Here is a tiny trained network, its code and every weight. The questions are about switching its units off for an input and a target symbol, where a switched-off unit gives its printed mean instead of its output.

import numpy as np


def w(rows, s, z=0):
    codes = np.array(rows[::2]) - 128.0
    scale = np.full(codes.shape[1], s)
    scale[-1] = z or s
    return codes * scale


def norm(h):
    return h / np.sqrt((h * h).mean(-1, keepdims=True) + 1e-5)


def f(y):
    return y / 2 * (1 + np.tanh(0.7978845608 * (y + 0.044715 * y**3)))


def softmax(a):
    e = np.exp(a - a.max(-1, keepdims=True))
    return e / e.sum(-1, keepdims=True)


def log_softmax(a):
    a = a - a.max(-1, keepdims=True)
    return a - np.log(np.exp(a).sum(-1, keepdims=True))


def net(x, mask):
    ids = ['ΔΛΠΦΨβγεζηθμξστω'.index(c) for c in x.split()]
    T = len(ids)
    res = E[ids] + P[:T]
    r = norm(res)
    for j in range(2):
        rows = slice(3 * j, 3 * j + 3)
        q, k, v = (r @ M[0][rows].T for M in (Q, K, V))
        z = softmax(np.where(np.tri(T) > 0, q @ k.T / 3**0.5, -1e9)) @ v
        o = O[0][rows]
        res = res + np.where(mask[j], z, o[:, -1]) @ o[:, :-1]
    y = f(norm(res) @ A[0][:, :-1].T + A[0][:, -1])
    res = res + np.where(mask[2:6], y, B[0][:, -1]) @ B[0][:, :-1]
    return log_softmax(norm(res)[-1] @ U[:, :-1].T + U[:, -1])


Q, K, V, O, A, B = {}, {}, {}, {}, {}, {}
E = w([
[121,114,161,129,123,110,133,135],'Δ',
[79,94,146,126,152,112,102,117],'Λ',
[122,155,174,143,93,121,180,170],'Π',
[148,80,253,214,96,152,123,92],'Φ',
[115,101,149,109,100,101,156,162],'Ψ',
[110,82,138,190,131,146,78,118],'β',
[74,113,167,145,121,128,118,127],'γ',
[112,147,151,126,91,127,99,179],'ε',
[171,170,168,155,68,180,111,142],'ζ',
[94,199,110,38,108,183,196,67],'η',
[105,204,193,184,151,149,119,110],'θ',
[103,141,119,158,167,218,117,168],'μ',
[157,102,132,56,121,153,73,137],'ξ',
[172,138,162,117,145,138,100,43],'σ',
[154,188,165,51,162,108,148,140],'τ',
[112,83,129,95,69,159,143,99],'ω',
],0.024)
P = w([
[227,67,241,179,134,146,163,214],'0',
[163,88,237,162,110,161,125,191],'1',
[132,109,243,116,132,170,101,165],'2',
[128,173,210,124,46,181,83,163],'3',
[86,194,153,100,74,175,57,132],'4',
[10,189,149,61,72,154,6,105],'5',
[24,253,93,51,11,133,31,112],'6',
],0.0071)
Q[0] = w([
[98,105,142,168,85,93,109,152],'h0',
[160,180,136,79,104,128,87,90],'h0',
[63,159,194,105,45,245,43,165],'h0',
[221,89,111,102,197,94,136,115],'h1',
[143,161,172,100,178,170,98,149],'h1',
[149,140,85,199,192,54,202,99],'h1',
],0.012)
K[0] = w([
[83,180,157,147,134,174,91,159],'h0',
[23,145,88,100,162,144,215,108],'h0',
[100,189,78,2,94,216,141,57],'h0',
[153,41,204,202,137,50,188,171],'h1',
[147,116,65,59,105,147,168,87],'h1',
[178,29,133,216,158,109,104,248],'h1',
],0.0096)
V[0] = w([
[43,113,179,179,10,85,101,111],'h0',
[79,158,78,125,115,168,237,205],'h0',
[108,74,136,226,130,228,136,89],'h0',
[21,154,104,194,133,150,130,224],'h1',
[132,21,100,85,71,208,97,156],'h1',
[155,192,86,144,223,134,4,229],'h1',
],0.011)
O[0] = w([
[136,137,82,186,87,132,242,160,158],'h0',
[56,22,176,126,139,225,110,141,170],'h0',
[104,171,38,151,105,233,106,77,222],'h0',
[64,95,145,191,89,136,110,118,165],'h1',
[94,52,76,8,28,64,121,122,254],'h1',
[98,180,178,148,102,94,79,170,131],'h1',
],0.014,0.0069)
A[0] = w([
[183,144,67,102,140,80,149,99,84],'n0',
[27,115,67,101,162,152,108,126,43],'n1',
[168,181,102,80,179,145,91,69,2],'n2',
[177,98,40,248,67,67,147,137,62],'n3',
],0.011,0.0034)
B[0] = w([
[28,122,13,168,168,173,133,194,187],'n0',
[216,134,170,176,100,198,37,248,255],'n1',
[152,184,126,136,155,169,137,151,154],'n2',
[194,78,190,110,227,44,65,122,200],'n3',
],0.012,0.0051)
U = w([
[64,177,132,137,74,203,80,113,149],'Δ',
[171,228,57,97,191,148,108,134,194],'Λ',
[159,206,229,93,203,99,87,153,5],'Π',
[192,78,109,117,204,144,106,210,92],'Φ',
[121,74,178,167,92,58,161,161,114],'Ψ',
[101,107,7,87,86,158,192,110,25],'β',
[116,75,76,201,143,105,167,94,166],'γ',
[246,129,142,141,64,114,128,143,38],'ε',
[185,134,108,147,126,116,136,79,185],'ζ',
[116,55,175,61,182,146,161,78,250],'η',
[147,119,46,159,151,96,65,86,87],'θ',
[151,196,178,210,147,128,166,120,196],'μ',
[103,132,140,133,144,126,187,143,67],'ξ',
[132,171,136,8,79,80,77,107,156],'σ',
[103,112,83,137,201,80,88,102,107],'τ',
[127,131,138,94,131,139,160,141,21],'ω',
],0.012,0.0027)

Each question gives the input, a string of symbols that net reads in full, and the target symbol t.
The units are the heads (3 rows each of Q, K, V and O) and the neurons (one row each of A and B). Each row of codes is followed by its name. A weight is (code - 128) times the scale printed after its matrix; where a second scale follows, it is the last column's (O, A, B and U).
mask holds one flag per unit, heads first, then neurons. A switched-off unit (its flag False) gives its mean, the last column of its rows in O or B, instead of its output. The means were averaged over made-up inputs and are rounded, as every weight is.
A unit's drop is (log p(t) with every unit on - log p(t) with that unit switched off) / (log p(t) with every unit on - log p(t) with every unit switched off).
The circuit of an input: a set's keep is (log p(t) with only the set's units on - log p(t) with every unit switched off) / (log p(t) with every unit on - log p(t) with every unit switched off). Starting from all 6 units, units are removed one at a time, each time the one whose removal leaves the highest keep (on an exact tie, the one counted first), for as long as the keep stays at least 0.8.
circuit, biggest first: the units of the circuit, biggest drop first
heads that matter: for each layer, one digit per head in row order, 1 if its drop is at least 0.15 and else 0, layers parted by /
drop when u is switched off: that unit's drop, to one decimal
input Λ ω Π, target β: circuit, biggest first -> (h1)
input η μ ξ β, target η: heads that matter -> 11
input τ ξ μ, target Π: heads that matter -> 10
input τ η μ ω ε Φ μ, target Φ: heads that matter -> 11
input Ψ ξ ε, target σ: heads that matter -> 00
input ξ β ε ξ Φ, target σ: heads that matter -> 01
input η ω μ μ ξ μ, target Φ: circuit, biggest first -> (h1 n1)
input Λ γ ξ ε σ ξ γ, target Λ: heads that matter -> 01
input ξ τ ε ε, target Π: circuit, biggest first -> (h1 h0)
input μ ε θ Λ ε ε γ, target Ψ: circuit, biggest first -> (h0 n3)
input μ μ ε ω ξ θ μ, target σ: circuit, biggest first -> (h1 h0)
input ξ η Ψ, target η: circuit, biggest first -> (h0 h1)
input Π Δ Ψ, target η: circuit, biggest first -> (h1 n1 h0 n3)
input ε η θ μ ε ε, target Φ: circuit, biggest first -> (h1)
input θ ε ε μ ζ θ γ, target μ: circuit, biggest first -> (h1 h0)
input μ ε Δ, target Δ: circuit, biggest first -> (h0 h1)
input ξ σ τ ε Ψ, target Π: drop when h0 is switched off -> 0.2
input η Φ γ, target η: drop when h0 is switched off -> 0.4
input η θ μ, target η: drop when h0 is switched off -> 0.6
input ε μ Φ, target Δ: circuit, biggest first -> (h0)
